Below are the code and all the weights of a small trained network. Each question names an input and a class and asks about switching units off, where a switched-off unit gives its printed mean instead of its output.

import numpy as np


def w(rows, s, z=0):
    codes = np.array(rows[::2]) - 128.0
    scale = np.full(codes.shape[1], s)
    scale[-1] = z or s
    return codes * scale


def f(y):
    return y / 2 * (1 + np.tanh(0.7978845608 * (y + 0.044715 * y**3)))


def log_softmax(a):
    a = a - a.max(-1, keepdims=True)
    return a - np.log(np.exp(a).sum(-1, keepdims=True))


def net(x, mask):
    res = np.array(x, float).reshape(1, 8) / 4 @ E
    y = f(res @ A[0][:, :-1].T + A[0][:, -1])
    res = res + np.where(mask, y, B[0][:, -1]) @ B[0][:, :-1]
    return log_softmax(res[-1] @ U[:, :-1].T + U[:, -1])


A, B = {}, {}
E = w([
[125,83,177,116,71,108,139,97,125,2],'x0',
[93,96,124,144,87,188,88,70,51,169],'x1',
[126,132,126,123,131,130,130,122,130,127],'x2',
[125,126,129,127,127,133,132,133,127,127],'x3',
[130,123,124,129,129,132,128,131,128,126],'x4',
[126,131,130,124,128,132,131,128,127,127],'x5',
[60,138,56,252,101,111,188,123,148,153],'x6',
[127,123,127,130,132,132,128,130,129,127],'x7',
],0.015)
A[0] = w([
[173,130,149,107,156,64,161,175,199,84,192],'n0',
[135,147,96,136,177,82,169,190,211,150,143],'n1',
[204,129,159,32,192,151,48,166,101,170,179],'n2',
[206,150,148,76,156,82,177,185,182,58,140],'n3',
[101,101,134,158,51,97,163,102,142,53,86],'n4',
[163,87,220,55,99,116,91,108,102,19,118],'n5',
[153,144,141,114,159,63,173,205,254,104,254],'n6',
[114,95,134,162,59,95,174,92,128,41,91],'n7',
],0.0082,0.0084)
B[0] = w([
[74,102,106,140,149,29,125,237,160,155,210],'n0',
[204,192,100,140,118,96,164,130,154,73,198],'n1',
[45,127,183,100,193,173,30,131,123,77,251],'n2',
[61,62,113,134,120,52,130,184,132,207,214],'n3',
[60,138,181,107,200,173,51,135,144,94,179],'n4',
[172,49,95,130,34,56,196,91,74,199,219],'n5',
[131,161,112,129,156,32,144,255,195,101,244],'n6',
[87,118,165,102,174,179,50,140,134,121,185],'n7',
],0.0092,0.018)
U = w([
[106,136,171,96,197,117,92,164,175,56,56],'0',
[100,102,66,168,80,95,161,146,117,246,252],'1',
[103,131,190,110,161,211,81,77,91,88,202],'2',
[200,102,157,86,23,120,141,45,84,119,32],'3',
[207,180,82,165,130,112,202,140,156,84,28],'4',
],0.011,0.0023)

Each question gives the input, the list of numbers given to net, and the class t.
The units are the neurons (one row each of A and B). Each row of codes is followed by its name. A weight is (code - 128) times the scale printed after its matrix; where a second scale follows, it is the last column's (A, B and U).
mask holds one flag per neuron, in row order. A switched-off neuron (its flag False) gives its mean, the last column of its row in B, instead of its output. The means were averaged over made-up inputs and are rounded, as every weight is.
A unit's drop is (log p(t) with every unit on - log p(t) with that unit switched off) / (log p(t) with every unit on - log p(t) with every unit switched off).
The circuit of an input: a set's keep is (log p(t) with only the set's units on - log p(t) with every unit switched off) / (log p(t) with every unit on - log p(t) with every unit switched off). Starting from all 8 units, units are removed one at a time, each time the one whose removal leaves the highest keep (on an exact tie, the one counted first), for as long as the keep stays at least 0.8.
units of the circuit, in order: the units of the circuit, biggest drop first
unit that matters most: the unit with the biggest drop
top k neurons: the k neurons with the biggest drops, biggest first
drop of u: that unit's drop, to one decimal
input [-6,-7,-1,-3,8,-8,5,-3], class 4: unit that matters most : n1
input [0,0,6,2,-6,-4,1,-6], class 4: units of the circuit, in order : [n2, n3]
input [7,-1,6,-2,-4,-1,-6,-8], class 1: top 2 neurons : [n5, n3]
input [-3,-4,-8,1,1,8,1,4], class 4: units of the circuit, in order : [n2, n1]
input [4,1,6,-8,-5,7,-8,3], class 3: top 2 neurons : [n5, n6]
input [5,-4,-4,1,4,-1,-1,-1], class 1: top 2 neurons : [n5, n2]
input [2,0,-2,-5,-6,-3,0,7], class 1: top 2 neurons : [n2, n1]
input [5,1,2,-2,-1,3,0,2], class 3: top 2 neurons : [n2, n5]
input [2,3,-6,-1,5,-1,2,4], class 2: top 2 neurons : [n6, n5]
input [6,1,4,-4,-5,8,4,8], class 2: top 2 neurons : [n6, n0]
input [3,-4,6,-7,0,-8,0,7], class 1: top 2 neurons : [n2, n3]
input [1,4,0,-4,-2,7,-3,7], class 3: top 3 neurons : [n5, n4, n7]
input [-8,-4,4,-3,-5,-7,1,1], class 4: drop of n7 : 0.1
input [4,5,3,8,1,5,-7,-4], class 3: units of the circuit, in order : [n5]
input [-1,-2,-3,0,8,5,2,-5], class 4: drop of n2 : 0.5
input [7,-1,-1,-7,6,0,-1,2], class 1: drop of n5 : 0.9
input [8,-4,-3,-3,-1,-8,-1,-5], class 1: top 3 neurons : [n5, n2, n3]
